Here is a tiny trained network, its code and every weight. The questions are about switching its units off for an input and a class, where a switched-off unit gives its printed mean instead of its output.

import numpy as np


def w(rows, s, z=0):
    codes = np.array(rows[::2]) - 128.0
    scale = np.full(codes.shape[1], s)
    scale[-1] = z or s
    return codes * scale


def f(y):
    return np.maximum(y, 0)


def log_softmax(a):
    a = a - a.max(-1, keepdims=True)
    return a - np.log(np.exp(a).sum(-1, keepdims=True))


def net(x, mask):
    res = np.array(x, float).reshape(1, 6) / 4 @ E
    y = f(res @ A[0][:, :-1].T + A[0][:, -1])
    res = res + np.where(mask, y, B[0][:, -1]) @ B[0][:, :-1]
    return log_softmax(res[-1] @ U[:, :-1].T + U[:, -1])


A, B = {}, {}
E = w([
[185,193,131,111,225],'x0',
[127,127,127,129,126],'x1',
[124,140,1,141,127],'x2',
[196,202,143,174,69],'x3',
[45,191,139,142,135],'x4',
[130,163,120,8,82],'x5',
],0.0064)
A[0] = w([
[95,81,130,115,191,81],'n0',
[130,129,98,132,129,25],'n1',
[160,104,128,119,127,254],'n2',
[146,122,250,135,122,30],'n3',
[94,78,136,155,36,94],'n4',
[134,151,85,142,107,167],'n5',
[150,117,152,218,149,60],'n6',
[135,106,104,179,146,98],'n7',
[131,139,105,96,115,89],'n8',
[216,90,127,132,101,129],'n9',
[136,143,36,158,124,5],'n10',
[68,207,145,160,110,193],'n11',
[185,188,154,185,78,70],'n12',
[127,113,131,82,130,142],'n13',
[154,163,129,59,82,69],'n14',
[173,169,134,117,212,105],'n15',
],0.018,0.004)
B[0] = w([
[66,84,173,175,80,227],'n0',
[128,125,118,94,109,142],'n1',
[123,98,94,164,167,219],'n2',
[93,136,49,2,93,234],'n3',
[222,145,222,90,138,246],'n4',
[109,104,113,86,101,203],'n5',
[88,226,139,142,155,235],'n6',
[97,190,132,137,137,208],'n7',
[88,155,161,120,123,166],'n8',
[104,87,115,121,220,229],'n9',
[93,126,111,2,93,218],'n10',
[122,79,101,137,226,254],'n11',
[95,58,183,195,46,232],'n12',
[89,140,128,171,124,190],'n13',
[81,214,156,158,146,218],'n14',
[225,126,208,94,124,254],'n15',
],0.027,0.0063)
U = w([
[121,147,76,70,85,121],'0',
[97,254,140,177,152,84],'1',
[237,147,175,126,130,86],'2',
[127,128,125,147,154,250],'3',
[101,85,149,187,71,141],'4',
[132,86,98,153,233,103],'5',
[182,117,64,184,150,134],'6',
[196,158,41,188,101,107],'7',
],0.0083,0.012)

Each question gives the input, the list of numbers given to net, and the class t.
The units are the neurons (one row each of A and B). Each row of codes is followed by its name. A weight is (code - 128) times the scale printed after its matrix; where a second scale follows, it is the last column's (A, B and U).
mask holds one flag per neuron, in row order. A switched-off neuron (its flag False) gives its mean, the last column of its row in B, instead of its output. The means were averaged over made-up inputs and are rounded, as every weight is.
A unit's drop is (log p(t) with every unit on - log p(t) with that unit switched off) / (log p(t) with every unit on - log p(t) with every unit switched off).
The circuit of an input: a set's keep is (log p(t) with only the set's units on - log p(t) with every unit switched off) / (log p(t) with every unit on - log p(t) with every unit switched off). Starting from the 12 units with the biggest drops (on a tie, the unit counted first), units are removed one at a time, each time the one whose removal leaves the highest keep (on an exact tie, the one counted first), for as long as the keep stays at least 0.8.
units of the circuit, in order: the units of the circuit, biggest drop first
most important unit: the unit with the biggest drop
top k neurons: the k neurons with the biggest drops, biggest first
drop when u is switched off: that unit's drop, to one decimal
input [4,-3,6,-8,2,-6], class 4: most important unit -> n0
input [5,3,5,4,-3,-1], class 0: top 2 neurons -> [n10 n4]
input [-7,-2,-2,-7,-6,4], class 2: top 2 neurons -> [n4 n12]
input [-1,-5,-7,5,0,-6], class 0: top 2 neurons -> [n3 n14]
input [5,-6,0,8,-3,0], class 4: top 2 neurons -> [n12 n4]
input [-5,-2,-7,4,-8,1], class 5: top 3 neurons -> [n9 n2 n10]
input [8,-4,2,-7,0,-8], class 1: top 2 neurons -> [n6 n7]
input [-4,2,-4,0,-2,1], class 0: top 4 neurons -> [n3 n15 n11 n12]
input [-3,1,3,2,5,4], class 5: top 2 neurons -> [n11 n6]
input [-7,-2,-7,4,-6,3], class 0: top 2 neurons -> [n3 n15]
input [-2,2,6,2,6,8], class 1: top 2 neurons -> [n14 n3]
input [8,0,0,5,-8,1], class 2: top 2 neurons -> [n15 n11]
input [8,-3,-4,-2,8,0], class 2: top 3 neurons -> [n15 n9 n2]
input [-8,0,0,-5,-8,1], class 2: top 2 neurons -> [n4 n11]
input [6,-3,-1,6,-4,7], class 1: units of the circuit, in order -> [n14]
input [-4,-6,2,8,5,6], class 4: drop when n12 is switched off -> 2.4
input [-8,7,-4,0,-8,6], class 2: drop when n4 is switched off -> 3.9
input [5,-3,0,4,-6,1], class 5: drop when n4 is switched off -> 1.3
